Below are the code and all the weights of a small trained network. Each question names an input and a class and asks about switching units off, where a switched-off unit gives its printed mean instead of its output.

import numpy as np


def w(rows, s, z=0):
    codes = np.array(rows[::2]) - 128.0
    scale = np.full(codes.shape[1], s)
    scale[-1] = z or s
    return codes * scale


def f(y):
    return y / 2 * (1 + np.tanh(0.7978845608 * (y + 0.044715 * y**3)))


def log_softmax(a):
    a = a - a.max(-1, keepdims=True)
    return a - np.log(np.exp(a).sum(-1, keepdims=True))


def net(x, mask):
    res = np.array(x, float).reshape(1, 6) / 4 @ E
    y = f(res @ A[0][:, :-1].T + A[0][:, -1])
    res = res + np.where(mask, y, B[0][:, -1]) @ B[0][:, :-1]
    return log_softmax(res[-1] @ U[:, :-1].T + U[:, -1])


A, B = {}, {}
E = w([
[193,114,21,171,150,27,48,184,139,176,106],'x0',
[74,213,29,155,72,164,71,41,161,47,219],'x1',
[136,53,191,117,160,113,7,181,116,32,123],'x2',
[171,70,153,59,158,24,136,136,190,117,193],'x3',
[2,129,163,119,115,133,142,171,151,169,75],'x4',
[186,92,92,121,99,225,142,132,208,168,127],'x5',
],0.0087)
A[0] = w([
[109,136,116,135,124,136,127,144,100,143,124,159],'neuron 0',
[160,132,71,117,119,164,210,102,223,182,170,142],'neuron 1',
[161,95,187,109,141,68,160,149,129,142,115,128],'neuron 2',
[133,129,117,125,125,152,119,116,157,135,134,54],'neuron 3',
[113,135,146,109,124,178,161,105,137,97,133,77],'neuron 4',
[116,146,112,142,131,144,111,116,140,146,121,78],'neuron 5',
[154,111,127,147,130,196,95,165,101,184,62,174],'neuron 6',
[109,118,152,115,124,182,150,131,156,109,141,173],'neuron 7',
[143,125,126,139,129,171,99,143,107,171,68,116],'neuron 8',
[251,109,116,131,128,183,81,118,131,74,154,136],'neuron 9',
[126,131,126,102,133,116,124,108,144,124,142,62],'neuron 10',
[156,100,186,117,140,66,155,145,122,155,115,163],'neuron 11',
[156,112,121,121,131,110,75,135,149,116,125,133],'neuron 12',
[126,145,121,156,126,154,137,117,118,113,140,4],'neuron 13',
[122,144,139,131,120,174,132,113,144,117,130,62],'neuron 14',
[190,131,110,129,132,92,134,127,108,136,130,59],'neuron 15',
[139,87,186,96,130,171,155,141,165,121,139,134],'neuron 16',
[127,123,149,133,134,122,89,125,117,118,111,43],'neuron 17',
[228,141,90,132,132,71,159,112,101,128,158,117],'neuron 18',
[151,99,117,117,134,66,56,144,165,123,145,148],'neuron 19',
[114,124,108,109,133,95,96,128,133,115,136,66],'neuron 20',
[92,135,119,120,128,123,148,137,108,140,138,109],'neuron 21',
[128,102,159,125,126,93,133,158,138,141,129,168],'neuron 22',
],0.017,0.0038)
B[0] = w([
[143,115,149,127,129,139,135,114,143,148,92,160],'neuron 0',
[45,120,119,82,121,142,239,250,112,172,130,253],'neuron 1',
[114,130,97,17,129,120,181,132,109,159,94,243],'neuron 2',
[104,131,135,99,133,102,132,155,115,129,148,146],'neuron 3',
[88,124,111,155,125,155,135,66,134,101,173,194],'neuron 4',
[151,113,165,138,135,125,138,162,121,151,111,154],'neuron 5',
[114,143,127,205,122,130,106,157,125,218,14,227],'neuron 6',
[150,143,131,183,141,133,200,60,89,110,139,196],'neuron 7',
[119,133,118,169,116,162,116,164,112,168,80,192],'neuron 8',
[219,122,133,38,133,52,38,131,165,67,129,231],'neuron 9',
[134,119,135,147,138,152,134,142,108,142,113,142],'neuron 10',
[156,110,115,14,126,132,185,143,134,151,109,243],'neuron 11',
[152,140,122,150,125,77,129,157,172,78,157,186],'neuron 12',
[119,96,139,86,143,127,142,98,130,141,132,155],'neuron 13',
[125,126,132,114,140,126,150,91,121,117,180,172],'neuron 14',
[113,139,149,151,134,159,123,57,94,118,145,181],'neuron 15',
[157,135,173,181,127,108,227,43,160,123,45,208],'neuron 16',
[150,117,94,129,117,121,166,153,189,177,137,153],'neuron 17',
[159,137,108,156,133,182,62,36,79,211,67,225],'neuron 18',
[139,119,173,184,118,86,89,183,198,58,127,234],'neuron 19',
[152,125,144,176,121,119,135,155,170,112,116,163],'neuron 20',
[181,109,139,156,132,128,176,109,153,102,121,156],'neuron 21',
[148,151,128,70,130,107,139,124,98,122,99,193],'neuron 22',
],0.018,0.016)
U = w([
[184,159,144,229,142,156,92,40,127,101,72,212],'0',
[59,121,98,140,117,218,244,179,58,221,67,213],'1',
[168,115,81,61,168,148,90,66,80,79,181,5],'2',
[124,108,113,210,100,113,59,254,200,72,160,3],'3',
[34,119,147,206,142,226,239,75,92,71,218,72],'4',
[158,79,142,31,132,77,192,180,174,88,105,185],'5',
],0.0066,0.0025)

Each question gives the input, the list of numbers given to net, and the class t.
The units are the neurons (one row each of A and B). Each row of codes is followed by its name. A weight is (code - 128) times the scale printed after its matrix; where a second scale follows, it is the last column's (A, B and U).
mask holds one flag per neuron, in row order. A switched-off neuron (its flag False) gives its mean, the last column of its row in B, instead of its output. The means were averaged over made-up inputs and are rounded, as every weight is.
A unit's drop is (log p(t) with every unit on - log p(t) with that unit switched off) / (log p(t) with every unit on - log p(t) with every unit switched off).
The circuit of an input: a set's keep is (log p(t) with only the set's units on - log p(t) with every unit switched off) / (log p(t) with every unit on - log p(t) with every unit switched off). Starting from the 12 units with the biggest drops (on a tie, the unit counted first), units are removed one at a time, each time the one whose removal leaves the highest keep (on an exact tie, the one counted first), for as long as the keep stays at least 0.8.
units of the circuit, in order: the units of the circuit, biggest drop first
top k neurons: the k neurons with the biggest drops, biggest first
drop of u: that unit's drop, to one decimal
input [6,8,-1,6,-5,-4], class 0: units of the circuit, in order : neuron 18
input [6,-7,-8,4,-5,-8], class 1: top 2 neurons : neuron 18; neuron 9
input [-4,6,-4,5,-1,-3], class 4: top 3 neurons : neuron 6; neuron 2; neuron 11
input [-6,-2,5,-1,0,1], class 0: top 2 neurons : neuron 1; neuron 16
input [6,5,3,-4,-8,-8], class 0: top 3 neurons : neuron 18; neuron 1; neuron 15
input [7,-6,-1,-7,-8,-8], class 0: top 3 neurons : neuron 1; neuron 18; neuron 15
input [2,7,-4,-5,-8,2], class 2: top 2 neurons : neuron 9; neuron 18
input [5,7,-5,6,-1,8], class 1: top 3 neurons : neuron 1; neuron 18; neuron 11
input [8,-3,-8,6,-3,-8], class 1: top 2 neurons : neuron 18; neuron 2
input [4,-6,-6,3,-8,5], class 1: top 2 neurons : neuron 1; neuron 18
input [-1,8,-3,2,-6,-5], class 2: top 2 neurons : neuron 6; neuron 16
input [5,2,-2,7,1,-6], class 0: top 2 neurons : neuron 18; neuron 1
input [4,1,3,1,-4,1], class 3: top 2 neurons : neuron 19; neuron 16
input [3,1,8,0,-3,-6], class 3: units of the circuit, in order : neuron 19
input [-6,6,0,0,-7,-1], class 2: drop of neuron 17 : 0.0
input [8,6,-5,3,-3,-4], class 0: drop of neuron 18 : 2.0
input [3,0,-7,5,-5,-1], class 1: drop of neuron 1 : 1.6
input [-7,-2,-5,-2,2,3], class 4: drop of neuron 7 : 0.3
